In the rows, 128 means zero.
Group, then class:
[122 135  85 143 105 150 132 127  94 118 102 141 119 102 144 119 125 142
 131 140 147 123 136 148 129 135  67 149] | C > Zez
[120 118 122 144 110 122 133 126 115 123 120 117 125 125 146 125 131 139
 129 141 128 121 126 140 143 132 113 127] | Z > fuba
[147 143 185 122 118 147 130 124  80 143 129 129 138  89 198 133 133 142
 134 135 116 108 144 116 171 129 105 126] | X > vide
[114 135 108 123 121 127 148 129 120 128 128 135 141  86 142 122 128 141
 152 133 123 133 129 146 121 136  73 139] | X > sig
[164 146 132 117  96 130 143 122  95 150 128 137 164 125 182 135 142 134
 130 128 125 101 145 121 159 139 157 116] | C > saku
[ 80 114  37 171 145 104 129 140 153  79 111 125 120 139 184  95 122 136
 123 136 140 129 103 168  80 126  26 169] | C > Pini
[ 79 139 151 122 111 144 121 149  85 115 123 141 140  91 160 109 129 166
 142 127 128 127 147 140 134 143   4 142] | X > sig
[122 129 106 137 126 121 135 134 115 120 120 131 120  87 169 117 126 127
 127 125 134 112 142 151 148 143 107 140] | C > saku
[111 119  71 140 127 122 128 124 131 120 120 121 130 113 117 113 119 157
 133 149 136 137 118 161 115 130 110 144] | Z > Zufum
[114 121 102 135 124 107 132 127 162  94 126 128 124 136 152 122 124 138
 135 129 134 125 133 156 134 139  88 127] | X > bir
[ 99 134 124 126 113 120 139 140  93 133 129 131 186 104 152 117 132 130
 129 117 121  94 137 134 148 148 133 138] | C > Pini
[ 80 139 119 130 135 123 125 136 158  90 127 124 126 113 137 116 120 148
 124 127 143 141 115 150 112 155  44 151] | X > sig
[119 139  83 132 140 114 131 136 145 122 113 134 121 139 134 123 123 109
 128 125 129 140 121 153 110 133 114 148] | C > saku
[144 141 113 133 103 130 127 131  79 143 124 130 131 109 200 129 124 147
 117 135 116 101 151 130 160 117 119 138] | C > saku
[147 132 103 138 114 123 119 131 117 124 134 100 115 124 129 134 126 140
 118 142 132 118 127 136 150 141 143 124] | Z > Pode
[154 136  99 155 109 156 124 136  87 119 121 135 116  71 123 105 122 166
 134 138 124 144 138 153 125 127  10 131] | Z > Pode
[145 120  93 141 110 102 135 114 129 146 126 108 132 153 137 134 133 117
 137 138 117 105 137 128 155 134 228 110] | Z > Zufum
[ 88 119  63 162 156 121 120 184 142 100 130 132 135 107 104  90 110 128
 137 130 148 158 109 169  90 135   4 183] | C > Pini
[140 130 144 143 113 156 129 134  95 135 115 126 127 106 133 133 128 140
 135 120 123 132 140 130 152 129  91 147] | Z > fuba
[127 129 107 127  92 128 134 131 111 143 121 137 127 102 128 126 127 123
 129 149 128 129 139 143 134 153  84 148] | C > saku
[126 136 134 132 108 132 124 132  85 140 128 129 137  83 145 128 126 136
 141 130 118 118 145 128 145 122 108 124] | Z > fuba
[119 124 109 132 154 125 130 142 147 108 110 123 126 117 153 118 134 130
 122 136 131 138 110 150 130 149  81 142] | X > bir
[120 152 131 132 107 145 127 130  90 124 130 137 136  81 176 118 126 157
 142 140 128 118 142 136 148 132  29 148] | X > vide
[ 83 123  47 147 141 123 110 142 145  96 115 130 119 135  72 113 113 138
 133 136 139 153  99 153  91 133  30 156] | Z > fuba
[151 130 118 152 117 124 120 129 122 126 126 121 140 129 136 127 105 145
 130 134 137 125 143 145 138 129 126 127] | Z > Zufum
[124 135 155 131 123 137 123 126 136 129 137 126 132 128 164 147 127 132
 132 149 124 120 117 128 134 133 105 124] | X > vide
[115 130  89 119 128 134 142 125 131 118 131 117 129 105 147 118 131 135
 126 135 121 126 118 146 131 135  93 145] | C > Pini
[122 131 141 111 125 116 142 125 117 144 127 129 145 124 190 137 140 108
 129 131 118 107 144 131 147 136 149 128] | C > Pini
[119 128 119 110 136 124 137 135 118 148 134 135 132 113 152 139 124 122
 134 134 120 111 137 130 116 137 126 142] | C > saku
[118 130  84 138 133 125 124 129 126 117 143 128 134  88 119 121 121 127
 135 136 135 132 128 167 112 161  29 159] | C > saku
[ 73 136 123 126 116 130 135 121 118 127 135 123 143  87 178 138 134 145
 130 139 127 125 130 150 138 142  59 137] | X > vide
[160 132 189 103  73 136 139 118  27 175 155 144 131  94 236 165 146 138
 127 134 105  82 175  97 218 136 189  75] | C > Zez
[ 96 119  64 123 137 110 135 126 140 117 121 151 126 133 127 113 128 133
 124 129 148 136 131 153 106 128 102 143] | C > Zez
[133 141 100 117 121 129 131 133  92 138 127 128 145  81 132 119 126 130
 135 127 120 135 136 154 143 127  80 137] | C > Pini
[134 131 117 125 109 130 137 125  88 137 127 132 122 100 170 128 128 135
 136 129 119  95 145 145 146 132 121 132] | C > saku
[101 142 106 140 128 115 137 128 142 128 131 132 129 129 179 117 124 122
 133 132 133 117 124 138 141 137 115 135] | X > bir
[113 143 119 140 125 129 128 132 111 113 126 123 124 104 158 112 123 148
 131 140 132 132 116 142 123 142  43 147] | X > bir
[139 147 106 143 134 140 125 134  55 120 130 155 133  83 140 123 125 151
 131 130 131 126 146 155 116 147   4 164] | C > Zez
[146 138 172 129 105 138 118 134 106 114 118 128 152 101 208 123 124 129
 131 139 134 116 143 146 158 160  66 141] | X > bir

Group, then class:
[140 133 127 125 130 123 119 118 142 132 118 131 127 119 137 134 119 126
 130 135 123 146 127 132 134 175 138 116] | V > Fefik
[127 133 116 154 137 126 148 133 101 137 117 119 132 130 129 134 115 127
 131 127 139 133 127 127 123 131 140 116] | B > Vaga
[121 129 125 138 118 128 139 132 109 142 125 135 118 127 131 131 128 131
 130 122 133 128 120 125 121 156 135 114] | B > sese
[133 129 120 126 133 130 149 129 104 135 111 117 115 133 127 133 142 119
 126 126 139 138 123 134 128 145 136 105] | B > Vaga
[134 134 123 123 126 130 112 124 129 135 100 141 128 121 121 130 101 126
 130 137 128 141 128 138 134 135 138 110] | V > Fefik
[121 123 120 157 130 129 150 124 106 137 122 131 130 124 145 132 114 131
 128 126 133 128 118 128 136 116 131 109] | B > sese
[128 140 119 154 129 128 151 127  91 132 106 129 128 134 123 129 121 128
 124 128 146 131 117 131 126 129 137 116] | B > Vaga
[121 129 123 139 131 128 141 129 106 141 137 130 124 127 125 127 149 130
 123 128 137 140 128 133 120 161 134 105] | B > sese
[125 130 120 149 133 130 141 127  93 142 117 120 130 128 130 136 124 131
 118 126 128 133 128 134 127 145 144 103] | B > sese
[129 132 128 118 124 140 112 125 130 131 116 123 129 105 126 132 117 120
 129 120 134 141 126 122 133 148 160 108] | V > bope
[136 131 123 147 130 120 139 127 104 146 125 123 121 124 125 135 123 124
 130 134 143 131 125 125 131 169 147 108] | B > Vaga
[125 129 125 144 147 130 145 121 103 144 116 133 134 135 127 131 133 129
 125 128 134 141 125 137 130 153 134 106] | B > sese

Group and class of each row:
[132 135 135 125 134 133 148 120 127 125 131 122 133 123 130 126 132 130
 143 129 123 128 110 123 116 126 127 128] | [92] > (98)
[129 137 132 123 133 138 136 117 125 120 126 119 140 123 131 125 129 134
 139 128 122 127 108 131 127 130 125 122] | [92] > (98)
[127 137 104 128 128 135 122 125 130 121 123 129 127 129 121 124 129 118
 128 131 128 125 123 121 126 118 135 132] | [85] > (88)
[135 142 136 124 131 142 130 120 126 124 137 120 132 138 131 120 124 129
 142 134 112 140 116 150 136 119 128 129] | [87] > (99)
[140 145 128 120 131 135 128 117 135 124 138 123 139 131 132 132 123 127
 134 140 115 126 122 129 120 134 127 125] | [87] > (99)
[123 140 132 123 142 131 138 113 130 119 127 119 144 112 130 123 127 130
 142 124 127 120 110 128 129 127 123 122] | [92] > (95)
[122 137 134 122 139 133 142 118 129 123 129 115 135 117 133 123 122 135
 155 125 128 120 115 134 123 120 129 125] | [92] > (95)
[124 137 140 122 138 136 144 117 126 120 132 123 139 117 133 119 128 130
 142 125 118 132 100 132 135 117 125 124] | [92] > (95)
[143 125 129 133 130 135 119 129 124 121 130 132 114 143 109 130 139 133
 139 142 124 131 137 114 115 126 121 137] | [90] > (103)
[139 142 130 121 127 134 122 121 137 123 129 126 132 133 125 128 125 127
 134 135 115 135 122 125 132 117 121 127] | [87] > (86)
[139 143 121 122 131 138 125 121 133 121 133 120 141 131 128 132 129 128
 136 135 116 125 123 130 130 131 128 124] | [87] > (99)
[141 132 131 131 127 142 121 128 125 129 137 125 127 137 119 129 134 132
 140 136 122 129 139 122 121 140 129 130] | [90] > (103)
[139 130 126 132 131 131 116 131 105 124 133 127 122 133 113 130 133 133
 139 133 124 120 139 123 116 130 123 128] | [90] > (103)
[133 139 133 118 137 126 145 117 134 122 128 115 143 119 131 130 132 137
 144 127 121 117 115 131 121 129 126 119] | [92] > (95)
[141 140 129 120 129 135 128 123 133 130 140 118 137 136 136 132 120 135
 139 131 116 130 127 138 128 129 126 127] | [87] > (99)
[136 143 131 123 132 143 129 119 132 123 135 117 138 140 130 127 121 131
 137 136 109 128 126 135 140 129 129 127] | [87] > (99)
[142 146 128 123 134 136 125 123 139 126 131 122 134 130 131 130 123 127
 136 135 118 132 119 129 126 111 124 128] | [87] > (86)
[136 142 126 125 131 132 123 118 138 124 130 122 139 132 130 130 123 126
 134 135 121 129 128 131 133 120 123 128] | [87] > (86)
[120 137 113 130 135 139 120 122 128 128 122 133 126 129 112 120 128 114
 124 136 130 123 122 118 131 116 140 133] | [85] > (88)
[132 145 119 124 129 138 118 118 137 123 128 128 135 131 125 129 128 118
 129 135 113 133 121 129 139 114 118 123] | [87] > (86)
[139 143 123 120 131 130 124 119 139 123 121 122 137 133 125 130 130 130
 135 134 124 138 127 126 125 110 122 128] | [87] > (86)
[138 145 121 116 135 124 120 120 148 128 132 114 147 128 131 134 114 134
 134 131 124 120 137 143 129 124 128 126] | [87] > (86)
